Here is a tiny trained network, its code and every weight. The questions are about switching its units off for an input and a target symbol, where a switched-off unit gives its printed mean instead of its output.

import numpy as np


def w(rows, s, z=0):
    codes = np.array(rows[::2]) - 128.0
    scale = np.full(codes.shape[1], s)
    scale[-1] = z or s
    return codes * scale


def f(y):
    return np.maximum(y, 0)


def softmax(a):
    e = np.exp(a - a.max(-1, keepdims=True))
    return e / e.sum(-1, keepdims=True)


def log_softmax(a):
    a = a - a.max(-1, keepdims=True)
    return a - np.log(np.exp(a).sum(-1, keepdims=True))


def net(x, mask):
    ids = ['ΔΛΠΦΩαβγζηθμξστψ'.index(c) for c in x.split()]
    T = len(ids)
    res = E[ids] + P[:T]
    u = 0
    for l in range(2):
        r = res
        for j in range(3):
            rows = slice(3 * j, 3 * j + 3)
            q, k, v = (r @ M[l][rows].T for M in (Q, K, V))
            z = softmax(np.where(np.tri(T) > 0, q @ k.T / 3**0.5, -1e9)) @ v
            o = O[l][rows]
            res = res + np.where(mask[u + j], z, o[:, -1]) @ o[:, :-1]
        u += 3
        y = f(res @ A[l][:, :-1].T + A[l][:, -1])
        res = res + np.where(mask[u : u + 8], y, B[l][:, -1]) @ B[l][:, :-1]
        u += 8
    return log_softmax(res[-1] @ U[:, :-1].T + U[:, -1])


Q, K, V, O, A, B = {}, {}, {}, {}, {}, {}
E = w([
[112,140,103,207,64,125,66],'Δ',
[68,96,118,157,67,170,118],'Λ',
[16,195,199,159,147,84,167],'Π',
[127,139,76,31,104,125,120],'Φ',
[139,92,141,213,113,151,151],'Ω',
[162,138,106,198,75,150,156],'α',
[93,59,193,128,99,119,153],'β',
[102,57,170,154,78,76,45],'γ',
[99,107,167,96,95,60,101],'ζ',
[136,153,181,127,64,195,125],'η',
[66,100,192,135,68,122,58],'θ',
[90,8,116,169,110,102,89],'μ',
[78,118,98,144,131,109,132],'ξ',
[150,148,59,171,129,97,103],'σ',
[178,87,139,173,139,66,139],'τ',
[99,201,117,98,44,53,90],'ψ',
],0.017)
P = w([
[207,103,123,72,206,164,228],'0',
[120,81,12,196,73,155,119],'1',
[142,108,24,158,76,175,119],'2',
[126,130,41,175,85,156,69],'3',
[136,145,31,217,76,149,64],'4',
[128,130,60,254,92,135,8],'5',
],0.008)
Q[0] = w([
[128,106,82,137,106,129,118],'L0H0',
[150,94,141,71,159,153,156],'L0H0',
[152,157,153,94,252,130,190],'L0H0',
[77,166,177,113,87,123,135],'L0H1',
[103,167,161,88,180,64,187],'L0H1',
[152,124,79,174,133,62,151],'L0H1',
[66,151,147,117,104,94,89],'L0H2',
[104,184,154,142,187,120,73],'L0H2',
[134,109,165,38,150,146,93],'L0H2',
],0.012)
K[0] = w([
[142,104,206,99,234,97,167],'L0H0',
[211,28,154,129,71,112,141],'L0H0',
[203,126,39,161,2,157,51],'L0H0',
[44,165,112,144,155,42,94],'L0H1',
[144,151,29,146,57,107,118],'L0H1',
[191,80,115,34,143,65,129],'L0H1',
[139,141,117,111,75,98,49],'L0H2',
[49,136,130,162,39,135,99],'L0H2',
[145,14,57,142,106,176,150],'L0H2',
],0.0086)
V[0] = w([
[119,29,113,79,202,114,216],'L0H0',
[124,80,92,55,111,174,65],'L0H0',
[107,203,158,125,147,176,203],'L0H0',
[96,108,121,116,111,189,116],'L0H1',
[165,113,230,64,196,111,156],'L0H1',
[133,148,164,179,108,156,104],'L0H1',
[114,125,126,89,202,54,171],'L0H2',
[145,144,154,136,101,101,119],'L0H2',
[179,159,103,104,114,2,95],'L0H2',
],0.0094)
O[0] = w([
[174,223,121,199,206,30,184,232],'L0H0',
[110,135,66,126,117,66,75,126],'L0H0',
[39,116,158,72,198,223,178,109],'L0H0',
[143,158,71,122,139,14,150,174],'L0H1',
[62,168,213,81,105,92,97,88],'L0H1',
[120,103,122,133,104,113,171,157],'L0H1',
[119,150,159,168,144,129,1,2],'L0H2',
[131,121,126,93,96,195,125,155],'L0H2',
[198,142,154,152,137,218,122,125],'L0H2',
],0.0078,0.0058)
A[0] = w([
[224,123,175,91,106,182,121,5],'L0N0',
[70,71,76,66,108,183,65,167],'L0N1',
[78,144,131,238,76,183,166,134],'L0N2',
[235,15,95,123,114,176,127,79],'L0N3',
[80,37,107,175,110,57,75,61],'L0N4',
[142,191,50,84,84,128,155,120],'L0N5',
[108,86,128,174,30,157,136,76],'L0N6',
[117,164,100,156,70,148,2,110],'L0N7',
],0.0064,0.0028)
B[0] = w([
[109,61,126,130,145,135,141,137],'L0N0',
[190,199,183,131,143,11,230,191],'L0N1',
[213,93,111,21,109,33,107,244],'L0N2',
[46,206,87,155,83,194,142,201],'L0N3',
[190,184,86,122,101,189,144,254],'L0N4',
[102,72,172,210,106,122,60,196],'L0N5',
[93,228,75,121,240,35,90,233],'L0N6',
[154,99,132,116,146,124,253,199],'L0N7',
],0.0061,0.0065)
Q[1] = w([
[106,136,138,180,48,63,175],'L1H0',
[136,151,59,246,163,142,181],'L1H0',
[127,132,184,125,164,174,98],'L1H0',
[149,115,86,116,118,152,237],'L1H1',
[159,196,84,203,92,12,228],'L1H1',
[76,157,187,149,106,166,162],'L1H1',
[162,107,111,152,107,84,147],'L1H2',
[113,100,156,130,191,214,127],'L1H2',
[149,125,147,210,128,117,157],'L1H2',
],0.012)
K[1] = w([
[94,96,166,55,232,104,161],'L1H0',
[155,145,206,105,208,80,141],'L1H0',
[156,75,2,209,125,107,88],'L1H0',
[101,166,162,46,146,154,153],'L1H1',
[39,99,187,146,224,196,179],'L1H1',
[131,101,72,80,94,159,202],'L1H1',
[157,199,174,63,192,120,200],'L1H2',
[241,84,96,196,62,69,22],'L1H2',
[226,159,108,120,184,150,167],'L1H2',
],0.0091)
V[1] = w([
[8,148,104,109,91,107,161],'L1H0',
[152,139,210,82,131,110,100],'L1H0',
[161,110,180,133,24,172,197],'L1H0',
[106,59,153,120,115,82,176],'L1H1',
[117,109,131,86,108,64,81],'L1H1',
[132,130,155,129,187,84,134],'L1H1',
[144,86,119,189,88,131,164],'L1H2',
[109,138,99,110,72,121,45],'L1H2',
[144,149,153,152,119,120,90],'L1H2',
],0.012)
O[1] = w([
[127,93,111,200,139,173,216,134],'L1H0',
[114,223,197,97,76,187,165,179],'L1H0',
[31,105,98,75,2,130,109,121],'L1H0',
[26,110,165,173,132,96,128,223],'L1H1',
[168,145,170,178,96,39,136,164],'L1H1',
[113,178,170,187,158,156,54,255],'L1H1',
[84,90,131,149,88,84,29,151],'L1H2',
[199,149,144,155,49,82,178,19],'L1H2',
[111,179,201,110,95,88,152,135],'L1H2',
],0.0083,0.0064)
A[1] = w([
[177,191,183,137,165,90,66,31],'L1N0',
[137,202,230,111,129,154,193,116],'L1N1',
[120,122,148,3,59,65,137,193],'L1N2',
[65,195,46,156,91,115,120,228],'L1N3',
[123,161,99,52,223,111,28,162],'L1N4',
[116,108,86,64,204,191,123,39],'L1N5',
[161,123,140,122,22,148,61,2],'L1N6',
[194,156,70,184,147,173,89,172],'L1N7',
],0.0068,0.0056)
B[1] = w([
[38,132,16,63,145,153,117,202],'L1N0',
[153,98,2,155,81,93,126,195],'L1N1',
[169,77,106,238,177,241,122,192],'L1N2',
[157,115,215,90,161,155,114,250],'L1N3',
[172,168,236,98,38,103,199,216],'L1N4',
[110,102,164,198,46,79,4,164],'L1N5',
[115,156,117,130,180,219,108,152],'L1N6',
[89,65,187,68,130,101,176,191],'L1N7',
],0.0068,0.015)
U = w([
[166,152,108,227,115,134,44,130],'Δ',
[67,169,14,132,56,76,146,50],'Λ',
[48,201,113,213,153,119,146,4],'Π',
[74,181,147,96,102,107,154,126],'Φ',
[96,140,105,133,125,9,108,86],'Ω',
[124,73,40,86,60,84,186,95],'α',
[160,140,77,108,158,116,192,162],'β',
[101,131,173,197,4,67,228,172],'γ',
[45,90,82,119,27,82,112,34],'ζ',
[186,52,190,59,92,102,174,210],'η',
[26,112,120,84,97,116,246,139],'θ',
[83,128,130,128,131,112,173,157],'μ',
[117,65,107,192,173,89,141,122],'ξ',
[159,120,213,133,210,152,196,226],'σ',
[77,111,250,176,126,99,124,76],'τ',
[146,110,115,94,124,199,185,218],'ψ',
],0.005,0.0036)

Each question gives the input, a string of symbols that net reads in full, and the target symbol t.
The units are the heads (3 rows each of Q, K, V and O) and the neurons (one row each of A and B). Each row of codes is followed by its name. A weight is (code - 128) times the scale printed after its matrix; where a second scale follows, it is the last column's (O, A, B and U).
mask holds one flag per unit, layer by layer, with each layer's heads first. A switched-off unit (its flag False) gives its mean, the last column of its rows in O or B, instead of its output. The means were averaged over made-up inputs and are rounded, as every weight is.
A unit's drop is (log p(t) with every unit on - log p(t) with that unit switched off) / (log p(t) with every unit on - log p(t) with every unit switched off).
The circuit of an input: a set's keep is (log p(t) with only the set's units on - log p(t) with every unit switched off) / (log p(t) with every unit on - log p(t) with every unit switched off). Starting from the 12 units with the biggest drops (on a tie, the unit counted first), units are removed one at a time, each time the one whose removal leaves the highest keep (on an exact tie, the one counted first), for as long as the keep stays at least 0.8.
units of the circuit, in order: the units of the circuit, biggest drop first
top k neurons: the k neurons with the biggest drops, biggest first
top k neurons in layer l: the k neurons of layer l with the biggest drops, biggest first
heads that matter: for each layer, one digit per head in row order, 1 if its drop is at least 0.15 and else 0, layers parted by /
input θ Λ Ω, target γ: units of the circuit, in order -> L0H1, L1H2, L1H1, L0H0
input μ θ Ω, target Ω: heads that matter -> 100 / 100
input α θ θ θ, target ζ: units of the circuit, in order -> L0H1, L1H0, L0H0
input γ θ Δ θ τ τ, target Δ: top 2 neurons in layer 0 -> L0N6, L0N4
input μ σ η, target Ω: heads that matter -> 100 / 100
input σ θ σ γ, target η: heads that matter -> 011 / 110
input μ α γ, target Ω: heads that matter -> 100 / 100
input θ θ σ μ μ γ, target γ: top neuron in layer 1 -> L1N0
input Λ θ σ, target ξ: heads that matter -> 001 / 100
input γ ψ θ θ σ γ, target Δ: top 3 neurons -> L1N2, L0N6, L1N6
input Π μ σ, target σ: heads that matter -> 101 / 100
input β γ θ Ω μ α, target Π: heads that matter -> 111 / 110
input Ω θ γ ψ, target τ: heads that matter -> 100 / 011
input γ Δ θ γ σ, target Δ: top 2 neurons -> L1N2, L0N6
input ζ θ γ θ β, target Λ: top 3 neurons -> L1N1, L1N0, L1N3
input μ μ Φ Λ, target Ω: units of the circuit, in order -> L0H0, L1H0, L1N2
input γ ζ Ω, target Δ: top 2 neurons -> L1N2, L0N6
input ζ ψ α α, target Λ: heads that matter -> 111 / 101
input ψ γ ζ Λ μ σ, target ψ: heads that matter -> 111 / 110
input τ τ θ τ γ, target Φ: top 2 neurons -> L1N4, L1N0
input γ γ θ, target Δ: heads that matter -> 100 / 101
input γ Λ ζ σ, target Δ: units of the circuit, in order -> L1H0, L0H0, L0H2
input ξ μ ξ γ, target σ: units of the circuit, in order -> L0H2, L1H0, L0H0
input ψ η μ, target ψ: top 2 neurons in layer 1 -> L1N2, L1N3
input θ θ η σ Λ, target γ: top neuron in layer 0 -> L0N7
input γ γ α Λ, target Δ: top neuron in layer 1 -> L1N2
input θ ψ τ β, target γ: top neuron in layer 0 -> L0N7
input ζ Λ Λ Λ θ γ, target Λ: top 2 neurons in layer 1 -> L1N1, L1N0
input γ ζ σ θ Π θ, target θ: top 2 neurons -> L0N1, L0N3
input θ σ ζ, target γ: top 2 neurons -> L1N0, L0N7
